In the rows, zero is written as 128.
Each row has a class, written after it.
[122 107 159 146 131 127 144 126 115 127 123 118 116 114 134 121 154  92
 124 129 166 121 122 111 106 103 128 105 147 109 134 128 119 120 141 132
 156  95 157 110 159 131 141 109 152 116 125 156  95 127 159] : U
[ 97 115 138 156 123 143 116 120 141 137 130 140 119 125 112 160 131 160
 112 133 132 123 111 169 124 119 139 133 127 124 129 156 124 103 146 138
 132 170 140  87 149 109 135 143 136 131 141 142 101 163 118] : K
[121 111 139 157 140 148 128 124 160 144 133 108  95 124 111 141 130 149
 133 124 138 126 130 160 124 123 131 124 122 134 121 147 136 133 143 125
 150 141 155  72 169 108  89 162 155 124 128 120  73 113 136] : U
[141 154 140 136 149 144 148 128 133 135 125 110  72 112 119 133 140 134
 134 111 147 126 141  69 120 123 142 127 140 121 148 153 141 113 127 144
 119 123 185 144 126 106 134  96  85 123 111 140 147 122 120] : F
[147 118 160 129 137 172 121 121 126 128  91 157 108 185 142 133 125 134
 163 131 136 146 128 119 117 111 144 138 107 144 132 115 135 130 135 142
 126  91 118 103 133 129 119 148 142 113 154 140 183 130 140] : W
[146 128 127 130 148 115 137 153  88 120 137 116 122 139 116 124 127 120
 137 115 132 153 150 135 126 142 146 128 172 155 124 108 139 143 113 113
 160 143 143 149 104 155 116 129 146 156 120  97 142 105 163] : P
[126 109 133 154 143 126 127 124 108 103 122 129 126 120 128 133 138  93
 123 112 172 122 121 116 111 109 106 105 130 101 127 133 121 132 121 111
 164 117 154 113 143 114 152 107 143 128 125 168 106 126 148] : R
[124  99 143 133 139 110 137 139 110 115 138 121 129 126 131 131 164 109
 105 109 158 136 109 116 106 108 115 122 138  99 165 151 119 142 125 127
 140 113 132  93 105 137 139 105 162  99 116 152 111 103 139] : B
[125 107 148 138 154 115 126 111 102 103 130 119 150 114 118 124 140 103
 120 120 166 129 108 120 119 118 136 127 138 128 145 143 128 120 138 125
 191 122 162 113 135 137 169 109 155 104 112 155  86 114 133] : R
[142 128 123 106 161 125 120 128 156 112 125 145 136 150 108 110 122 183
  92  59 111  51  87 184 136 171  78 129 176 185 109 133 134 118 111 179
 107 135 111 145 151 191  63 137  88 135 125 100 113  86 170] : U
[146 132 124 127 118 128 166 142 125 136 128 101 109 107 134 131 120 139
 136 121 140 110 126  85 130 135 132 125 159  99 164 156 136 132 144 142
 133 118 172 135 139 130 112 123  83 139 114 117 154  87 135] : B
[111  87 136 124 153 150 126 132 155 135 135 142 126  99 113 148 156 167
 119 142 120 132 110 183 133 129 131 148  92 139 125 135 130  95 147 132
 129 164 152  98 152 105 139 155 137 127 119 165 126 112 108] : W
[149 144 132 134 120 157 134 125 127 132 143 113  79 141 120 126 127 149
 126 132 131 132 149 118 132 120 140 122 165 133 135 128 129  96 138 139
 144 135 163 145 150 122 120 122  76 135 127 110 118 125 129] : P
[146 152 149 154 125 129 105 129 103 124 108 126 127 175 151 106 106 151
 158 145 131 136 131 174 139 124 119 145 121 127 136 130 114 152 111 156
 166 124 129  98 133 102 118 121 182 102 154 137 183 149 126] : E
[117 134 144 139 135 150 114 122 105 132 118 151 108 184 127 120 138 106
 151 120 138 116 149 173 115  89 129 158 133 131 127 133 127 153 154 126
 148 103 118 104 137 109 107 142 143 106 140 142 160 130 152] : E
[128 105 153 131 137 132 133 131  99 129 136 119 133 105 135 136 159  96
 114 125 163 101 114 127 107 103 147 122 122 103 147 148 139  98 133 129
 158 118 154 119 114 132 134 110 144 113 111 163  92 128 152] : W
[ 62 112  80 174 127 154 164 110 164 157 127 166 120 151 114  99 145  78
 122 154 148 105 113 193  70 160 131 131  75 182 132 118 176 129 177  78
 153 151 141 122 193 114 180  96 146 125 118 220 177  54 210] : E
[126 124 127 141  99 123 151 149 113 138 106 125  95 152 114 116 151 124
 137  97 159 129 135 159 125 158 163 157 129 136 167 128 168 160 153 128
 120 104 157 110  79 156 116 140 129 109 119  72 211 111 152] : E
[139 117 121 133 149 142 119 125 116 129 118 140 132 178 143 132 107 134
 158 125 142 133 126 142 136 119 143 158 112 122 134 140 129 165 127 145
 156  99  92 102 144 121 111 144 137  96 145 121 134 115 107] : Q
[110 138 189 137 167 152 115 104  95 130 116  98  84  95 101 109 162  91
 150 100 145  60 108 113 105 104 176 133 181 133 192 109 150 169 127 169
 111  58 152 172  98 140 102 100  86 145 120 149 103 164 119] : F
[117 127 166 133 128 102 129 122  96 112 134 134 148 117 128 119 164 114
 119 114 137 101  92 123 108 124 140 113 160 119 158 127 116 132 125 128
 164  97 129 131 131 137 145 125 152 113 120 161  98 119 150] : L
[116 120 130 122 127 141  96 100 149 107 145 164 151 131 124 138 157 133
 141 138 117 112  93 173 128 112 130 113 111 124 121 129 136 108 158 115
 157 167 147 123 163 110 120 151 125 127 126 151  96 118 121] : N
[139 116 127 130 154 134 123 131 121 112 140 118 147 126 125 128 163 136
 114 115 144 134 111 112 119 104 127 108 116 121 139 139 133 115 151 115
 169 117 137 117 122 126 128  97 145 110 124 169  99 121 135] : P
[135 134 119 144 115 160 118 101 106 116 115 146 118 184 140 111 136 137
 155 133 120 148 132 115 130 141 119 160 114 120 125 102 159 137 138 134
 144 120  87  95 116 111 122 135 130 100 149 133 183 126 146] : G
[106 108 117 121 231 140 125 131 143 167 165 122 126 111  93  75 184 179
 121 108  92  98 118  87 131 177 173 168 113 158  63 125 118 118 127 238
 167 109  81 116 182 138 132 140  14 125 137 150 140 138  88] : F
[135 113 142 114 138 115 135 126 107 105 136 139 126 115 152 131 162 108
 111 111 161 113 101 117 116 121 144 148 151  93 139 157 133 125 114 129
 148 112 138 107 165 140 152 102 153 113 128 179 115 122 129] : L
[101 115 157 145 162 125 132 127 105 103 115 133 148 139 120 139 108 112
 121 104 130 102 107 149 132 130 123 144 178 173 165 113 147 157 121  98
 139 144 139 140 141 133 108 155 120 135 115 112 127  87 113] : U
[120 118 134 133 127 133 143 116 114 130 114 118 102 114 118 110 149 139
 141 133 136 123 138 112 136 122  95 120 146 116 142 122 131 113 143 130
 127 135 151 122 134 106 118 116  96 124 119 138 183  99 128] : N
[129 106 151 117 134 121 130 117 105 118 125 131 140 114 141 125 170 123
 138 138 137 125 103 116 108 122 141 140 113 113 158 134 137 126 142 107
 151 126 134 119 140 123 150 130 133 113 113 157  97 135 133] : W
[112 107 117 133 106 135 131 176 109  87 127 117 160 163 110 154 126 149
 111 103 106 118 125 145 129 145 117 123 142 121 155 137 140 153 126 101
 154 152 119 131 119 131 109 173  91 144 129  90 181 115 151] : L
[121 115 143 144 139 145 116 123 129 127 116 137 143 188 145 120 125 134
 138 136 129 127 130 120 125 120 144 131 136 146 147 130 131 159 130 124
 147 106  95 105 136 138  98 142 140 120 155 128 161 121 140] : B
[140 139 134 123 118 146 157 136 133 129 147  95  98 122 119 129 130 161
 130 117 145 126 130 110 140 128 102 123 137 119 141 115 131 116 135 164
 124 138 159 137 146 108  98 122  84 123 111 134 134 104 121] : P
[118 141 101 142 111 131 164 167 166 134 107 101  52 166 159 103 132 146
  93 104 171 100 108  73  90 161  74 147 141 200 137 168 105 115  84 114
 132 111 119 128 103 157 194  75 168 131 145 181 176 168 139] : J
[114 131 108 163 130 127 146 146 130 123 110  94 114 108 146 132 170 119
 156 121 129 112 108  80 118 134 196 132 163 140 169 121 152 151 129 107
 176 111 169 138 118 119 122 141 143 132  98  88 156 107 144] : F
[120 121 137 150 122 155 106 128 112 119 101 161 118 194 131 136 112 106
 150 141 127 126 131 123 128 109 105 146 118 115 147 113 136 145 131 128
 145 106  83  88 105 118 124 125 136 113 166 146 194 125 144] : N
[ 88  89  87  94  95 149 141 108 101 136 164 109 194 174 118 120 135 141
 175  89 166 118 124 107 134 125 134  79  97 187 165 170 154 136  76  89
 111 198  93 144 113 141  84 112 213 166 117 169 143  71 115] : B
[129 138 113 143 131 143 127 134 138 135 117 123  99  98 122 130 147 148
 112 129 102 116 124 100 137 123 134 121 147 114 150 131 150 121 136 125
 127  94 156 132 125 118 127  94  94 125 111 117 138 106 129] : F
[118 125 123 158 150 157 118 111 167 150 144 132 101 133 119 137 140 150
  95 135 145 135 111 184 121 125 156 108 112 134  94 135 148  99 148 115
 148 136 162 107 157 113 104 134 143 110 150 137  87 162 115] : Q
[113 137 128 127 123 142 159 144 118 140 134 123 132 121 116 132 104 168
 113 124 111 114 113 109 133 142 132 127 142 115 149 128 135 119 112 127
 151 115 167 118 131 124 125 112 102 126 126 125 165 113 111] : L
[108 150  87 172 229 136 124  83  92 103  98 102 162  53 109 107  96 139
 135 129  74 147 117 158 106 120 157 179 135 115 141 158 164 109 140 167
 156 184 135 173 151  98 182  95 119 116 130 149 160 107 101] : L
[120 171  89 109 148 101 108 104 138  99 120 152 160 127 105 128 222 146
 106 102  59  41  65 169 139 139 146 192 185 118 145  45 113 166 133 102
 159 110 109 116 134 125 147  74 123 114 116 151 127 152 221] : K
[101 120 119 148 135 139 124 111 171 130 153 138 101  92  93 146 146 142
 100 108 155 115 129 203 135 139 134 134 109 132  83 148 145  88 160 141
 139 165 170 107 184 120 122 163 124 135 133 168  77 139 133] : R
[119 125 110 157 125 160 115 108 116 138  96 147 120 186 139 123 139 120
 161 137 136 134 117 163 126 107 140 147 126 112 155 147 138 154 155 128
 135 112 103  94 136 124 107 117 154 119 162 152 196 137 139] : N
[117 138 141 147 106 159 141 134 120 138 117 113  85 113 101 135 122 144
 136 104 127 128 125 100 123 112 116 105 169 144 161 122 129 116 114 164
 106 128 147 121 157 105 110 110  93 133 125 142 119 125 132] : J
[143 183 108 110 157 157 139  95 116 134 162 138 134 172 104 132 164 142
 178  80 131 155 172  84 126  69 148 206  68 105  20  77 170  90 128 180
 170 146  76  98 105 125 183 122 135 113 151 153 109 178 135] : P
[115 136 154 121 133 146 139 129 110 128 128 128  84 111 116 135 112 114
 124 120 139 142 140 106 110 103 108 136 136 128 148 133 150 102 132 127
 100 134 144 140 137 115 112 110  92 128 120 130 142 125 123] : P
[122 151 151 127 129 143 115 139 109 125 137 112  74 113  98 131 119 141
 121 114 110 116 145 110 119 112 128 148 146 148 163 148 167 133 139 127
 133 156 157 143 131 124 109 123  67 125 106 135 116 110 104] : P
[125 121 108 142 127 151 123 122 125 127 112 125 118 179 148 113 143 125
 140 138 146 151 118 124 121 114 146 157 103 114 126 124 150 157 138 134
 148 122  98 110 153 119 124 118 136  91 136 150 178 136 129] : Q
[121 136 127 163 140 147 110 122 128 147 107 142 121 177 146 138 154 127
 155 133 142 134 138 103 132 116 144 156 135 122 137 133 151 155 118 130
 127 114 114 111 111 105 117  98 156 120 147 106 163 139 154] : F
[112 135 130 127 131 130 142 130 116 130 125 127  99 119 114 128 117 132
 141 137 112 137 133  88 130 107 133 112 151 108 175 134 139 105 140 123
 123 147 161 149 134 119  88 125  98 130 121 117 163 112 144] : N
[118 125 130 159 135 155 126 104 127 133  99 126 128 161 128 108 147 124
 157 123 130 122 112 126 125 111 130 152 136 120 150 102 139 140 134 151
 127  99  98 103 144 118 116 105 137 112 143 122 149 126 160] : U
[117 153 142 135 169 139  94 113 109 142 139 131 101 124 159 139 123  98
 118 147 111  47 115  91 134 104 113 161 172  99 116 131 158 116 222 155
 167  56 122 164  91 138 112 122  83 117 143 133 169  90 119] : F
[153 126 171  82 152 133 135 112 118 115 156  76  88 123  69 131  53 125
 105 131 114 107 107  54 140 152 124 164 151 171 145  87  97  91 122 152
 171 139  74 116  80 157 173 158 102 157 126 210  82 130 118] : R
[114 130 146 161 111 153 128 134 112 133 101 142 138 184 149 116 106 135
 154 124 150 116 147 165 134 106 116 158 134 160 131 138 133 149 134 152
 150 121 110  96 146 106 111 146 140  97 144 158 175 109 110] : E
[133  92 128 103 167  98 106 131 108 108 131 123 107  94 138 115 149 122
 118 137 129 118 124 129 102 119 136 127 135 128 143 151 125 122 133 126
 170 127 131 116 141 156 146 103 161  96 117 164  93 106 132] : Q
[112 109 143 181 228 139 132 110 133 159 120 114 102 160 107 112 127 107
 157 127 132  91 100 178 105 177 104  98  77 197 137 117 157  73 143 136
 117 143  99 144 124 101 167 107 132 150 177 128 211  42 125] : Q
[134 119 148 139 147 137 123 131 110 131 108 121 102 178 146 124 127 132
 138 133 132 129 144 123 119 131 114 144 121 138 122 128 140 170 140 125
 146 122 117  84 141 102 108 140 149  99 163 149 179 126 111] : E
[ 75 122  87 216 138 127 139  98  88 145 103 153 229 130 128 123 111 167
 121  98 154 100  88 133 117 140 124  77 143 147 149 145 126 142 136 150
 181 154 105 114 124 116 125 111 173 100 132 229 167  55 134] : L
[122 121 146 149 123 159 112 131 161 133 138 134 119 132 108 135 141 124
 129 115 141 136 112 125 123 123 145 111 120 140 122 141 147  97 146 134
 136 148 153 106 146 109  97 137 121 120 135 118  88 119 135] : U
[120 130 116 136 126 149 123 131 114 149 117 145 130 167 142 125 130 128
 158 117 122 129 101 132 114 111 142 158 102 115 122 114 144 159 131 125
 141 119  84  94 113 113 106 129 129 106 136 149 144 126 101] : Q
[128 132 142 138 142 130 157 136 122 127 130  98  91 120 127 127 125 170
 137 137 121 146 122  80 121 118 143 109 141  95 182 142 122 113 137 133
 134 142 183 117 157 105 109 111  88 116 116 120 134 126 109] : K
[128 139 101 141 134 148 136 133 123 143 137 119 113 134 125 122 110 136
 124 119 138 112 128 128 119 115 137 100 153 130 124 152 131 125 137 118
 143 148 163 174 144 119 107 119  79 137 117 137 118 114 116] : Q
[124 137 132 127 138 158 131  97  96 132 103 132 113 162 142 149 119 124
 141 111 136 124 143 116 115  99 139 163 131 123 111 138 146 146 128 137
 121 114 106 104 117 130 132 134 124 118 130 126 166 150 101] : F
[133 117 130 149 135 147 104 109 111 124 116 152 133 165 135 124 117 125
 145 134 153 137 161 135 138 131 125 167 114 136 128 126 139 155 133 147
 145 109  83  99 132 120 133 126 114 101 142 125 151 109 124] : P
[154 146 101 131 230 121 110  94 126 125 106 124 117 140 105 106 160 155
  82 125  83 155 128 212 157 141 191 132 166 166 120 143 125 138 141  51
 108 122 115 158 197 137 116 114 118 157 162 138 157 182 118] : Q
[143 117 152 130 135  94 137 108 110  99 135 117 142 107 143 131 155  92
 133 108 191 113 107 119 120 125 138 110 121  96 139 140 109 116 133 123
 164 121 159 112 149 129 150 128 140 115 107 149  89 127 137] : R
[127 130 135 148 137 152 115 136 109 126 122 141 120 171 134 104 101 117
 158 130 140 132 150 166 117 121 123 119 122 141 139 134 140 150 125 123
 147 120 142 122 137 110  96 118 139 118 145 130 166 108 133] : E
[139 118 131 134 110 150 131 139 112 111 106 122 129 170 151 116 135 134
 154 123 133 131 124 134 116 133 122 162 129 107 129 136 138 166 123 150
 142 113  91 111 137 125 116 136 143 121 146 152 172 122 147] : L
[137 118 154 121 140 100 134 116 106 116 142 119 120 102 124 127 168 109
 119 110 160 109 126 159 114 122 114 127 141 122 144 131 107 115 147 135
 152 102 127  78 152 148 172 100 138 112 116 173  81 123 147] : J
[109 140 130 158 112 130 149 148  96 121 120 117 124 138 137 136 140  92
 112 111 136 132  90  87 122 119 170 146 114  90 127 102 180 149 114 190
 139 123 126 126 124 151 126 159 122 109 102 100 197 141 156] : G
[129 125 125 152 147 155 119 105  98 127 118 134 104 169 125 119 132 133
 157 111 148 138 166 107 121 124 117 142 113 147 108 108 150 153 118 134
 149 118  95  96 129 109 124 125 133 109 147 144 171 106 119] : P
[119 161 131 136  95 137 145 130 115 122 123 110 118 120 111 112 121 174
 133 121 108 135 135 111 128 137 128 116 161 130 151 110 143 133 133 127
 134 156 171 153 130 124 119 122  88 133 113 142 188 111 130] : L
[ 86 121  97 155 174  73 115 156 104 111 134 182 145 109 134 122 129  81
 128  96 153 155 136  58 146 159 135 168 110 111 139 116 128 121  97 185
  79 162  46 207   4 125 132 132 156 105 165 157 209 114 101] : N
[123 133 118 137 151 136 142 124 121 120 134 108 108 118  98 126 107 137
 121 114 140 127 127 113 131 125 131 116 126 106 158 131 140 114 145 128
 146 148 181 135 136 128 104 111  90 130 104 151 160 100 147] : R
[138 144 147 135 145 172 127 115 120 141 121 157 100 199 135 130 121 123
 157 117 141 126 116 152 113 129 127 160  96 130 135 132 149 156 142 118
 132  89 121 104 132 113 101 144 127 108 150 144 159 120 128] : W
[129 139 120 145 110 157 121 111 110 137 103 157 124 200 148 117 127 105
 169 136 146 154 128 104 121  96 129 148 120 117 117 142 130 126 126 130
 145 123  95 103 125 115 132 116 148 114 149 135 190 137 142] : N
[118 125 123 146 119 147 106 127 157 122 157 146 127 135 130 130 153 161
 132 125 120 139 130 154 124 126 129 105  93 132 116 144 134 103 146 133
 133 172 142 107 130 104 109 164 119 108 126 133  83 122 100] : G
[128 122 138 138 119 151 153 140 125 137 122  97  88 118 108 117 137 141
 129 119 121 120 128  95 145 124 141 130 166 115 150 110 139 137 133 169
 117 114 157 149 157 129 108 134  72 140 121 114 146 116 123] : U
[114  87 128 154 134 123 131 121 111 105 122 112 125 126 128 125 155  96
 102 116 164  97 113 112 110 125 126 109 172 132 145 130 127 133 123 130
 168 117 127 121 163 148 150 123 149 126 127 146  96 120 173] : U
[127 207 135 147 149 120 117  97 113 160 168 131 133  95  94  89  22  49
 143 103 157 138 128 131  87 170  88 110 140 169  75 127 164 129 154  99
 161 107 116 105 120 159 127  93 118 142 140 137  65  90 144] : U
[146 131 149 150 125 147 107 124 119 129 111 162 118 190 141 102 113 116
 156 163 140 135 126 144 130 131 122 158 123 114 136 115 123 132 137 138
 168  99 108 110  86 130 133 112 133 120 154 143 178 137 157] : N
[154 128  81 109 155 171 113  78 106 110 169 100 115 176 103 129 157 102
 112 104 153  73 143 185 105 191 191 173 145 156 104 188 103 150 134 106
 205 163 141 146  98  97 155 128 139  98 151 181 102 129 119] : L
[105 128 131 140 145 116 104 120 129 145 153 178 103 100  82 122 102  73
 164  86 194  97 173  79 130 195 113 138 108 169  90 121 127 103 153  97
 142 131 112 111  71 102 122 148  67 146 138 153 178  58 136] : R
[118 142 130 136 143 148 139 124 140 131 135 128 114 108 111 122 129 151
 138 133 120 140 135 126 125 124 146 117 133 144 159 103 145 108 127  93
 126 155 186 134 148 110 119 124  79 135 104 119 139 111 121] : W
[123 137 118 143 114 139 148 129 118 127 126 119 126 120 102 118 127 140
 129 109 129 135 124 123 141 131 132 115 126 118 144 123 142 135 124 132
 129 141 169 152 142 117 124 119  84 134 103 135 133 107 119] : R
[122 140 163 139 115 159 114 115 124 141 125 112  94 136 109 149 119 154
 133 133 119 123 100 127 120 118 145 128 123 123 150 184 125 108 150 135
 142 143 155  93 159  86 110 141 111 118 135 123 108 164 101] : K
[138 108 156 125 145 124 117 126 106 123 123 124 124 116 132 138 179 103
 131 127 145 108 117 105 102 118 156 120 127 126 150 145 130 133 146 113
 159 110 142 117 127 131 159 125 143 116 132 161  91 136 141] : W
[ 91 108 111 151 133 148  99 115 157 121 144 146 128 102 115 132 123 172
 102 136 125 113 120 179 132 129 125 129 115 158 118 124 153  98 133 142
 158 152 128 123 152 131 107 145 152 125 129 145  95 128 134] : P
[ 95 112 136 156 142 150 115 123 163 135 133 120 136 119  98 140 151 152
 104 130 124 118 120 168 139 116 121 126 119 138 110 138 142 111 164 145
 141 149 141 115 171 111 108 147 141 124 142 143  98 143 150] : U
[117 111 161 152 139 162 124 112 117 124 101 127 135 176 142 115 126 129
 168 131 155 116 127 147 134 115 111 155 125 141 131 110 138 143 135 145
 143 105 123 113 131 116 127 127 150 123 153 128 179 129 117] : U
[112 124 119 134 139 128 129 140 116 131 139 126 115 118 130 109 111 148
 114 134 124 123 119 115 118 126 122 115 145 120 143 102 151 117 124 122
 148 147 149 139 121 138  97  99  88 115 115 134 141 110 119] : Q
[133 137 147 161 136 150 127 134 110 126  99 135 133 189 145 120 124 111
 164 112 148 135 105 126 124 120 121 167  94 113 117 149 144 146 133 133
 176  89 111  88 145 102 116 141 136 109 145 120 167 135 135] : R
[125 103  81 116 192  88 138 128 103 138 136 151 190 118 146 151  79 171
 169 148 144 149 138  67 159 167  60 139 113 111 113 207 123 120 134 116
 147 186 110 173 149  93 129 128 168 180 128 117 183  70 165] : F
[107 144 134 147 147  76 103  85 102 108 133  84 166 119 128 158 137 117
 113 130 136 103 112  74 136 125 111  72 181 176 143  99  90 168 120 140
 159 181  92 124 189 113 150 140 193 115 124 176 115 110 155] : J
[132 144 152 145 109  90 153 176 101 116 121 127 113 141 129 150 105 105
 116 113 136 121 135 168 122 128 132 143 136 124 172 133 126 199 130  89
 136 126 155 143  85 130 127 177 148 127 100 127 124 113 129] : E
[137 144 129 129 153 122 138 138 121 134 131 100  81 116 112 120 119 158
 125 127  94 133 135 122 122 118 128 112 128 127 157 129 152 143 142 116
 133 133 152 137 148 129 120 120  96 113 118 142 112  94  99] : Q
[130 105 147 141 153 120 131 143 119 112 124 120 128 114 124 139 158 103
 116 101 155 116 122 135 104 106 118 106 125 127 143 141 128 122 153 155
 139 112 129  94 149 150 153 105 123 113 119 165 113 104 150] : J
[109  96 141 153 122 138 107 138 163 135 150 134 144 116 136 139 124 155
 118 136 145 108 134 168 130 124 124 107 110 137 131 162 131 107 123 143
 142 150 139  92 125 125 103 141 149 125 143 136  77 112 106] : B
[109 191 181 149 149  96  69 141 111 186 160 189  81 174 123 111 183  98
 134 113  84  92  96 100  98  79 145 143 113 163  81 111 187 120 135 108
 165 143 100 132  84 142 124 109 175 109 121 183  74  83 149] : Q
[128 129 156 130 129 140 141 156 115 101 141 104 130 127 110 121 114 155
 121 117 120 134 126 129 126 129 130 110 150 119 167 132 150 142 126 141
 145 138 174 155 137 137 109 131  88 130 117 132 133 106 119] : L
[128 139 152 150 139 154 145 136 125 147 124  90 100 112 123 132 151 104
 129 127 139 118 127  72 114 138 162 127 123 116 142 150 162 137 133 132
 123 123 171 150 122  82 110 114  58 124 111 104 130 132 108] : F
[113 169 105  93  81  93 142 128 158 147 196 160 158 135 149 167  63 131
  75 131 140 109 117 158 116 165  81  77  99 125 103 121 139 113 138 133
 106 140 117 129 129 205 140  90 170 126 169 171  29 153 139] : J
[120 130 122 136 145 154 139 117 132 123 125 111  87 106 110 118 145 162
 124 114 127 137 113  66 121 124 105 119 154 125 151 129 152 108 128 146
 119 135 164 149 134 105 123  95  91 126 106 139 149 108 128] : F
[103  98 143 119 152 138  86 103 140 135 144 144 138 116  97 140 134 150
 111 150 126 126 123 180 140 106 117 114 108 115 121 148 133 109 141 142
 124 179 143  99 146 125  91 126 136 130 126 136 119 143 133] : N
